Below is a small trained network, with its code and all its weights. Each question gives an input and a class and asks what happens when units are switched off, that is, made to give their printed mean instead of their output.

import numpy as np


def w(rows, s, z=0):
    codes = np.array(rows[::2]) - 128.0
    scale = np.full(codes.shape[1], s)
    scale[-1] = z or s
    return codes * scale


def f(y):
    return y / 2 * (1 + np.tanh(0.7978845608 * (y + 0.044715 * y**3)))


def log_softmax(a):
    a = a - a.max(-1, keepdims=True)
    return a - np.log(np.exp(a).sum(-1, keepdims=True))


def net(x, mask):
    res = np.array(x, float).reshape(1, 4) / 4 @ E
    y = f(res @ A[0][:, :-1].T + A[0][:, -1])
    res = res + np.where(mask, y, B[0][:, -1]) @ B[0][:, :-1]
    return log_softmax(res[-1] @ U[:, :-1].T + U[:, -1])


A, B = {}, {}
E = w([
[196,119,88,136,80,25,217,183,107,173],'x0',
[116,119,179,216,118,194,181,222,59,97],'x1',
[131,95,233,102,64,104,39,36,111,206],'x2',
[16,2,155,208,153,180,94,119,181,138],'x3',
],0.01)
A[0] = w([
[207,254,39,83,202,112,153,153,94,67,65],'n0',
[111,69,150,188,109,158,178,205,103,116,177],'n1',
[138,114,106,198,184,174,176,159,121,92,124],'n2',
[166,122,182,127,88,163,115,128,154,161,154],'n3',
[114,131,89,205,154,146,188,214,119,84,122],'n4',
[112,123,68,118,151,80,133,90,203,164,101],'n5',
[236,171,134,97,91,58,160,146,91,187,148],'n6',
[100,124,213,182,150,200,72,132,87,99,236],'n7',
[127,122,118,99,109,77,143,76,173,241,229],'n8',
[150,158,63,133,181,147,172,175,107,32,254],'n9',
[99,76,229,129,115,167,67,93,111,168,203],'n10',
[82,98,160,131,156,226,58,74,131,97,134],'n11',
],0.0089,0.0042)
B[0] = w([
[137,236,49,69,124,139,119,150,143,49,255],'n0',
[87,13,117,247,144,92,173,129,33,163,224],'n1',
[95,66,140,144,119,140,245,158,180,113,201],'n2',
[172,121,180,121,143,153,102,93,89,141,163],'n3',
[63,114,100,165,93,120,209,255,107,112,231],'n4',
[88,96,105,96,195,101,79,114,148,44,177],'n5',
[170,180,115,127,23,90,32,117,40,169,253],'n6',
[126,189,178,185,136,165,196,117,147,189,221],'n7',
[194,67,131,53,172,57,43,138,122,82,220],'n8',
[18,175,41,117,49,193,157,183,200,121,242],'n9',
[179,124,182,81,194,170,134,41,109,170,229],'n10',
[56,152,216,66,153,208,163,93,180,138,210],'n11',
],0.0078,0.014)
U = w([
[127,53,145,238,157,101,163,131,54,205,94],'0',
[47,76,74,176,108,136,223,191,133,131,253],'1',
[188,128,128,77,72,49,75,117,2,177,46],'2',
[103,23,84,71,205,79,64,99,224,85,89],'3',
[90,127,197,94,179,192,149,77,157,191,124],'4',
[116,214,23,69,117,129,151,155,142,66,144],'5',
],0.0087,0.00076)

Each question gives the input, the list of numbers given to net, and the class t.
The units are the neurons (one row each of A and B). Each row of codes is followed by its name. A weight is (code - 128) times the scale printed after its matrix; where a second scale follows, it is the last column's (A, B and U).
mask holds one flag per neuron, in row order. A switched-off neuron (its flag False) gives its mean, the last column of its row in B, instead of its output. The means were averaged over made-up inputs and are rounded, as every weight is.
A unit's drop is (log p(t) with every unit on - log p(t) with that unit switched off) / (log p(t) with every unit on - log p(t) with every unit switched off).
The circuit of an input: a set's keep is (log p(t) with only the set's units on - log p(t) with every unit switched off) / (log p(t) with every unit on - log p(t) with every unit switched off). Starting from all 12 units, units are removed one at a time, each time the one whose removal leaves the highest keep (on an exact tie, the one counted first), for as long as the keep stays at least 0.8.
circuit, biggest first: the units of the circuit, biggest drop first
k most important neurons: the k neurons with the biggest drops, biggest first
drop of u: that unit's drop, to one decimal
input [5,0,-1,-1], class 2: circuit, biggest first => [n6]
input [-6,-5,-3,0], class 4: 3 most important neurons => [n11 n8 n0]
input [2,6,2,0], class 0: circuit, biggest first => [n9 n0]
input [3,2,3,8], class 0: 3 most important neurons => [n1 n0 n9]
input [-2,-7,2,-8], class 2: 2 most important neurons => [n6 n9]
input [-1,-3,1,1], class 3: 2 most important neurons => [n6 n7]
input [0,3,-8,-3], class 1: 2 most important neurons => [n4 n2]
input [-4,-5,-3,4], class 4: 2 most important neurons => [n11 n8]
input [5,-1,2,7], class 0: 4 most important neurons => [n0 n9 n1 n11]
input [-8,-8,-1,-1], class 3: 2 most important neurons => [n5 n7]
input [-1,1,-1,8], class 4: 2 most important neurons => [n11 n10]
input [8,-8,-6,5], class 3: 2 most important neurons => [n5 n8]
input [5,4,5,6], class 0: drop of n3 => 0.0
input [-8,5,-1,6], class 4: drop of n11 => 0.6
input [1,-4,1,-2], class 2: drop of n9 => 0.1
input [-6,-2,-5,8], class 4: circuit, biggest first => [n11]
